How the elements are linked:
* | gi za ke de va tu
pm | cf zf bt fd qq ct
zr | fj tc pf nl cn dt
tq | qr fg pq mr pz rp
pn | nj dg cl cm ql sb
nr | gp bp rd bd nm jn
rz | jg cl pn ql dg zg
sq | tc dt hp zr qf pc
pf | ch cn tc fr nl qf
pq | sq pz fg pc mr gj
nm | dp lp bd mt gp rd
dp | cc gz sn sg gt mt
pz | dt pc mr sq qr pq
mj | jb jp dc mz tm cf
ft | tm hf cf dc mj qq
pc | zr sq qr dt hp pz
gq | qz sn dp gt gz gp
ds | nm gb jn rd nr ch
ct | fd pm pp zf bt pj
cn | ds fr nl ch fj pf
gp | gt gq mt sn dp bd
dc | fh tm jp nz mz hf
hm | qq pp ct bt pm zs
zs | bt hm pj pp ct sj
sj | pp zs nh hm pj rt
jp | jm mz tm jb nz mj
bd | sn gp lp gq mt bp
jf | nh zn zp rh rt ph
fh | pg br jm tn ld nz
br | rp tn ld pg fm fh
zf | mj fd qq cf ft pm
zp | zs rt zn sj rh lb
mt | sg dp gq gz sn lp
hf | nz dc mj tm jp ft
fd | jp cf ft mj hf zf
qf | fr pf zr cn tc hp
jm | rg ld br fm tn jb
tc | qn nl cn fj fr zr
cl | bq ql dg jg cm rz
gt | sb qz sg zh cc sn
mr | qf qr pc hp sq fg
jg | zp bq nj lb ph ql
jn | bd nr gb bp rd qn
lb | sj zp jf rt zn bq
rh | ct nh sj pj zs zn
qz | pn zh cc sb zg gt
pp | ft bt pm qq zf hm
zg | ql rz sb cl pn cc
mz | ld jb nz jm fh jp
rg | pz gj rp pq tq fm
gj | pc pq tq pz fg rg
lp | gz mt gp dp gq nm
hp | cn qf dt pf zr qr
nl | jn fj fr qn ch tc
sg | rz cc qz zg zh gz
dg | ph cm ql nj jg pn
tm | br nz mz fh jb dc
dt | nl zr qf tc pf sq
tn | tq pg fm rp rg br
jb | fm jm fh ld br mz
ph | rh jf lb zn zp nj
cc | cl zg zh rz sb sg
zn | pj rh rt nh sj jf
pg | fg rp rg tq gj tn
cf | mz mj hf jp dc fd
qq | dc ft fd hf cf bt
bp | gq bd nm gp lp nr
rt | hm sj rh zs nh zp
zh | dg sb zg pn rz qz
ql | lb jg cm bq nj cl
rd | mt nm bp lp bd gb
nh | pm pj zs ct hm rh
fm | pq rg pg gj rp ld
bq | rt lb ph zp jf jg
fj | nr qn ch jn ds nl
sb | cm pn rz dg cl zh
ld | gj fm tn rg pg jm
nj | zn ph bq jf lb cm
sn | zh gt gz qz sg gq
bt | hf qq zf ft fd pp
qr | pf hp sq qf dt mr
gz | zg sg gt cc qz dp
fr | gb ch fj ds qn cn
fg | hp mr pz qr pc tq
ch | rd ds qn gb jn fr
cm | jf nj jg ph bq dg
gb | lp rd nr nm bp ds
nz | tn fh jb br jm tm
qn | bp jn ds nr gb fj
pj | zf ct hm pm pp nh
rp | mr tq gj fg pq pg

The rows follow the links: the fewer symbols apart two elements are, the more alike their rows tend to be.

Each row is also shifted at random along 2 hidden directions that mean nothing.

Each row, then its element:
[-65  13  22 -25  35   9  22  25 -33  -1  14   9  10 -24 -10   1 -24  13  11  -6   7  -5 -24  -8  32  -4   3 -11  19 -16  -7   7 -19  15 -15  16   7  23  37 -18 -16  14  13  -6  18 -21  -6  10  13  13 -17   4  10  -4]: pg
[105  39  -3 -26 -58  14 -10  24 -19 -24 -13  11  14 -46 -12  17  -5 -45  -2  -5  40 -22 -18  18 -18  33  19 -11  -4 -16   4  16  27 -20 -27   3   8 -26 -21  -4  -7   6  -2 -21 -30  -8 -22 -30   3   4   2  11  -9  -7]: qr
[-95 -18   0 -13  64  -8  46  29 -21  -7  13  16   9  -3 -14   3 -20  21  17   2   6  -4 -17 -13  15   4  28 -20  32  -6   5   0 -28  22   4  11   2  41  59  -5  -7   3  29  -3  11 -33   6  12  18  13 -13  -6  15  12]: rg
[ 15   0 -30 -22 -12  37  23  -1   0   0 -27  32 -13 -12 -13   7  33  24 -31  -3  16 -16   2   8 -27   6  43 -24  22 -10   9 -12  -8  -9 -27  11  -5 -12  -8   3 -20  23  -7 -20  -5   2  -9   2   5  -3   9  -2  -5 -21]: tm
[ 16 -48 -27 -27  42 -42  34  63   3 -74  -7  13  20  36  25   2 -19  -4  -5   7 -23  -2 -12 -10 -10  43  26 -10  63  15  22  -3 -13  32  28   1   3  25  37  20  35 -11  52   2  14 -14 -11  10  -8   1  24  -5 -12 -13]: qf
[166 -15   8  33  24 -25 -22  -2  22  13  21 -23  11  34 -20  15 -20 -11  12  13 -15  44  46 -20  11 -20 -34 -26 -30  41   2 -14 -11  -6  25 -37 -22  -1  -5  -1  16 -31   7  17   1  -8  11 -21 -10   2 -19  10  15 -12]: cm
[-188   -1  -15   -1  -39  -27  -15   13   10  -47   -2   -7   18   11   15    8   -3  -47    0    2    6    6    2   18  -33   33   -7    3   -4   20   12   12   24   -6   16  -16   -4  -17  -25   15   29  -16    7   -3  -29    4  -10  -19  -13   -7   18    8  -17    0]: bp
[ 27  19  23   4  24  24 -14  -5 -10  40  17  -3   2 -18 -34  18 -14  14  -3  -6  -7  29  21 -23  38 -36 -19 -36 -17   7  -9 -12 -23  -4 -23 -10 -12   4   3 -24 -20   8 -12  -2  18 -12   3 -16   0  12 -32   2  21 -26]: zf
[-11 -13   2  24  10  -7   2 -31  30 -10  23 -21  11  59   6  -4   7 -17   7   5  -7  42  19  20 -36 -16 -19  -2 -23  41  11  10   1  -5  27 -18 -15  16 -16  24  11   0  -8   5 -22  22   1  16   5 -15   2   9  -4  17]: rz
[-46  28  20   8 -33  -4  -1 -16 -14   8  12  -9   1 -27   3  -2 -10 -39  36  -5  39 -14 -29  31 -20   8  -2  28 -25 -24  -9  33  29 -11   5  12  13  -2   3   0  -6   0  -6  -5 -41   3   3  -2  18  -1   1   7  -6  58]: ds
[  5 -58 -18 -11  69 -54  46  56   0 -55   5   5   8  40  31  -6 -27  15  14  11 -27  -7 -22 -17   6  29  13   7  60   3  11  -2 -17  46  46  10   9  42  68  17  34 -18  55  17  23 -22   2  23  -3   4  18  -8  -3  14]: tc
[ 45  39  14 -32 -52   3 -22  43 -25 -42 -15   4  21 -41  15   3 -17 -35  -9 -13   4 -27 -30   5  12  29  -5  11  12 -23  -5  19  23  -1 -28   8  14 -26 -25  -5  11   7   1 -11   8   6 -29 -21 -13   5   8   7 -16 -24]: dt
[ 40   4 -20  -5  -7   6  30  17 -14  -9  -8  21   4 -36 -22  19   2 -22  14   2  46 -13 -10  21 -30  23  42 -24   3 -11  11   5   8 -14  -2   2   1   1  19  -3 -17   1  11 -18 -37 -27   7 -21  16   6   0   6   8  21]: pz
[126 -19  -9  16  -6 -46 -21  25  13 -34   6 -19  18  14  11   7 -24 -36  15  10  -9  16  16 -10  -3  27 -26  -4  -6  23   4  -4  12   1  33 -26  -4 -11  -2   4  36 -39  20  13  -9  -5   2 -27 -16   1   6   6  -6  -4]: lp
[-46  31  -8  -3 -34  41 -16 -17 -13  55 -24  19 -25 -64 -32  13  22  22 -12  -6  24 -24  13  -8  17 -11  22 -13 -17 -27 -10 -20  -1 -25 -41   9   3 -32 -18 -29 -35   6 -24  -8   1 -14   6 -27   4  10 -12  -4  17 -15]: hf
[-83  45  23   6 -62   0 -21 -15 -10  -1   8 -15   9 -35  -4   1  -4 -56  23  -3  39  -8 -20  37 -23  13 -13  22 -43 -12  -5  34  41 -25  -6  -3  10 -22 -27   4  -2   2 -19 -12 -45  12  -5 -16   9  -6   6  14 -13  36]: gb
[-76  19  28 -30  30  14  19  28 -35  -2  14   5  11 -18  -4  -1 -28  11   1 -13  -3  -7 -26 -13  40  -8   0  -3  21 -18  -9  11 -19  15 -25  17  10  18  26 -10 -12  20  10  -7  22 -10 -18   9   8  14 -17   0   6 -15]: fm
[  2 -21 -11  17  21 -35  32  -2   6 -18  19  -5  10  22  -1   2  -8 -29  40  13  29   7 -12  28 -45  20  16   4  -6  12  16  16  13   1  37  -6  -3  29  34  19   8 -10  23  -1 -47 -14  14   9  18  -4   9  10  -3  60]: jn
[ 51   1 -14  -5   7   1  35  10 -14   5   0  19   3 -36 -32  17  -3 -16  22   4  48 -11 -12  19 -27  19  45 -23   3  -7  10   2   0 -11   1   3   2  11  28 -10 -18  -2  17 -18 -37 -33  10 -15  23   7  -5   2  15  26]: fg
[ 66  12  18  12   2 -17  15 -11 -15  10  20 -14   1 -17   0  -6 -16 -27  42   2  34 -14 -30  25 -13   1  -3  31 -18 -19  -4  26  18   2  22  14  10  18  29   1  -7  -5   6   2 -32  -8  13  10  20   4  -4   1   4  66]: qn
[ 89  -1  13  14  22 -25  23  -2 -15  10  22 -12  -1  -8   6  -7 -16 -15  45   4  25 -11 -32  18  -5   3   2  29  -5 -19  -4  23  13   8  27  13  12  27  41   2  -1  -8  15   7 -19 -16  18  15  20   6  -4   4   0  65]: ch
[  8   1   6  18 -30 -24 -40 -21   1  22 -10 -26 -26 -12  32 -26   4   6   3   0 -16 -35 -12 -10  22  -1 -30  57 -10 -27 -21   0  21   5  12   9  16 -20 -11  -5  12 -17 -10  19  16  12  16   6  -9  -1  12 -13 -10  22]: gz
[-64 -26 -20   0  28  22  25 -31  33  -6  -5  10  -9  68  14 -10  40  36 -31   6 -28  21  15   8 -37 -22  14 -13  19  28  16 -13 -22   8   7   4 -13  22  -8  28  -2  23 -10  -1   7  29  -3  42  -3 -17  14  -3  -7 -14]: nh
[-158  -27   -1   -5   61    5   19   12    8    2   10    7    4   36  -16    9  -12   33  -13    5  -26   39   31  -27   15  -22    1  -44   16   33   11  -21  -38   14    0  -15  -20   29   20    1    1    1   13    7   26  -10   -3    7   -6    5  -13    1   17  -38]: bt
[-30 -19 -21  27  -9  -4 -29 -23  19  43 -18  -6 -37  -9   1  -7  26  34 -11   4 -18 -13  33 -28  19 -11  -9   7  -7  -6 -10 -33   0  -8   5  -7  -1 -28 -14 -12   2 -23 -13  18  23  -1  21 -12 -18   2   4 -16   9 -11]: lb
[-160  -28   -8   18   19  -20    1  -13   38  -24   13  -12   16   67    6    0    2   -8   -4   12  -27   48   35    3  -25   -6  -18  -16   -6   50   16   -2   -6    5   25  -25  -21   12  -18   22   23  -12    3   10   -7   19   -4    9  -14  -12    8   11   -7  -10]: cl
[ 60   5   6   9 -36 -32 -47  26   4 -16  -7 -23  10  -6  18   2 -17 -34   4  -1 -11  -4   7 -12  18  25 -39  18 -14   2  -7  -1  22  -4  13 -15   6 -30 -22  -5  36 -32   6  13   5  -1  -4 -30 -21   2   7   3  -5 -10]: gp
[-50  -5  -8  12 -15 -24   7   1   9 -31   8  -7  18  12   2   8  -7 -47  24   6  27  11  -4  29 -43  21   4  -1 -12  13  11  18  22  -9  25 -15 -10   2  -1  18  12 -16  14  -5 -47  -5   2 -11   6  -5  13  10 -10  35]: nr
[ 27  -2  20 -31  55   7  33  33 -22 -15  15  11  17   5  -5   1 -28  18   1  -4  -9  12 -24 -14  27  -5   3 -20  35   1   5   6 -30  28 -11  14   2  34  37   0  -8  16  23  -6  26 -12 -13  14   7   9 -15   8  11 -16]: tn

Start here and follow the symbols in turn, left to right. Where do you end up?
Answers are names.
[ 78  34  40 -17 -20 -13 -17  22 -37   0   6 -14   4 -42  19 -17 -32 -19  20 -11   2 -32 -46  -5  44   7 -26  44   3 -41 -28  25  15  12  -9  22  29  -5  13 -13   1   1   0   5  18   1 -10   3   4  11  -1   1  -3  20]
ke za tu => nl
[ 47 -69 -38  39  63 -41  10   3  38  12   1  -2 -16  47  -6   5   5  38   1  22 -30  30  53 -40   0  -4   3 -28   8  37  11 -45 -26  12  45 -27 -14  11  24   2  25 -42  26  26  15 -27  34 -10 -12   0   0 -17  18  -8]
tu za tu => jg
[ 16  44  35 -12 -15  47 -20 -30  -2  15  15  -9  11  13 -10  -1   5   2 -24 -11 -18  29   5   9  15 -39 -29  -6 -20  14  -7  15  -8  -6 -36   0  -7  -1 -40   2 -23  38 -37 -10   7  33 -25  12  -3 -12 -16  14  -2 -32]
de de => ft
[ 63 -19  -6  16  -8 -50 -30  24  12 -22  -7 -21   4  10  24  -1 -18 -14   2  10 -24  -1  14 -22  14  21 -26  18   2   7  -2 -10  13   6  28 -14   6 -16  -5  -1  39 -40  20  17  12  -5   6 -18 -19   4   9  -4  -6  -2]
de ke gi => sb
[-43  24 -15 -35 -35  49   3   2  -9  -8 -28  30  -8 -18  -3   3  31  17 -38 -13   9 -25  -7  13 -14   4  38 -14  16 -15   3  -2   1 -13 -49  18   4 -19 -28  -1 -23  36 -20 -26   2  13 -23   3   0  -5   9  -2 -10 -39]
tu ke va => jb
[-64  36   2 -38 -64   7 -21  42 -20 -47 -23  12  18 -38  13   1  -8 -37 -20 -14  10 -29 -26  13  -3  41   6  13  13 -21  -3  18  25  -5 -35  12  13 -34 -34  -5  12   7  -4 -17  -1  10 -37 -23 -12  -4  17   7 -22 -28]
za va de => fj
[-92  -7  13 -10  13 -28  10  28 -22 -18   3  -8  -2 -13  29 -21 -23   3  17  -5  -4 -31 -42  -8  20  21  -4  39  24 -32 -12  16   6  23  13  25  19  13  37  -2   8  -6  16   9  17  -4   2  16   1   6  10  -9  -6  28]
de va gi => lp
[ 11  55  18 -11 -42  30  -4  -3 -41  32  -6   8  -1 -80 -35  11  -6 -28  19  -9  53 -29 -25  17   9   3  17   1 -26 -41 -15  18  23 -25 -35  12  11 -19  -2 -24 -32  11 -20 -21 -28 -18   1 -27  18  15 -18   7   7  20]
de ke gi => pf
[ -1 -45  -3   2  93  -1  43   8  23 -18  24   7  17  77 -10  11  -7  28  -8  11 -37  59  33 -12  -6 -28   5 -52  24  58  25 -14 -51  26  23 -17 -25  52  31  17   4   6  22   5  20  -5  -1  24   0  -3  -8   6  14 -26]
ke gi va tu => hf
[ -1  10 -26 -16 -28  42  10  -9  -4  17 -27  30 -15 -31 -17   7  32  17 -24  -2  19 -23   3  10 -21   2  43 -20   8 -16   2 -14  -2 -14 -35   9  -3 -19 -15  -5 -22  18 -16 -17  -6  -3  -4  -8   4  -2   4  -6   3 -20]
za de va => tn
[-32 -20 -36 -30  16  28  42  15   5 -37 -19  33   3  28   5   3  24  29 -33   1  -9  -3   1  11 -36  14  47 -29  44   8  20 -11 -17   9 -17   8 -10  16   5  21  -8  27   8 -16   6   5 -19  23  -1  -8  18  -5 -10 -34]
za gi => pg
[ 38  -1  11  23   4  -2  -3 -44  26   3  21 -20   4  46   5  -9   9 -16   9   5  -4  33  10  25 -34 -18 -20  14 -30  26  10  13   8  -8  22 -12 -12  11 -16  20  -2   5 -13   4 -27  25   7  23   6 -18   1   9 -10  24]
de gi za => jf
[ 59   9  19  20  -9  -7 -34 -23  16   6  19 -25  17  24 -11  11 -15 -25   4   3 -13  47  31  -3  -1 -21 -40 -12 -43  34   2   4   3 -14   5 -28 -15  -6 -30   2  10  -8 -15  10 -10  11   0 -16 -11  -6 -14  15   1 -11]
tu ke => cl
[ 31 -19  -2  24 -12 -35 -31  -2   6  11 -11 -21 -16  -3  36 -21  -2   8   7   2 -20 -27  -5 -19  26   5 -28  48   1 -18 -12  -8  16  10  28   5  15 -19   4  -4  22 -27   4  24  21   5  17   3 -16   1  10 -13  -7  18]
va za de => rz
[ 17 -13   8  22  14 -17 -23  -7  25  -5  16 -23  14  37 -11  11 -13 -10   1   9 -21  47  40 -11   0 -13 -30 -22 -24  42   4 -10 -11  -5  21 -34 -18   1 -20   5  19 -23   0  13  -1   7   2 -14 -10  -2  -8   7   3 -20]
za ke za => ph
[-11  21   9   7 -44 -13 -18   0   2 -20   7 -13  19  -8   0  10 -10 -62  17   1  27   9  -3  28 -28  18 -10   6 -29   8   2  26  32 -20  10 -13   0 -18 -27   8  13 -12  -2  -7 -42   5  -8 -25   1  -3   8  15 -12  19]
va ke => lp
[-66  10  -3 -45   0  33  20  24 -10 -35 -12  25  12   9   8  -3   8  16 -36  -8 -17  -2 -15   8   0   5  19 -15  36  -2   8   3 -15  12 -31  16  -1   7 -10  10  -7  37  -1 -16  21  17 -37  20  -7  -5   7   4  -9 -47]
gi gi => fg
[ -9 -13   0  25   5 -21 -32  -6  23  14   4 -18  -2  17  -8   5  -6   0  -3   7 -24  30  42 -26  19 -12 -33 -15 -19  25  -2 -26  -8  -5  14 -26 -12 -14 -19  -7  16 -28  -1  20  12   0  15 -24 -18   4 -12   0   6 -26]
gi va gi => ct
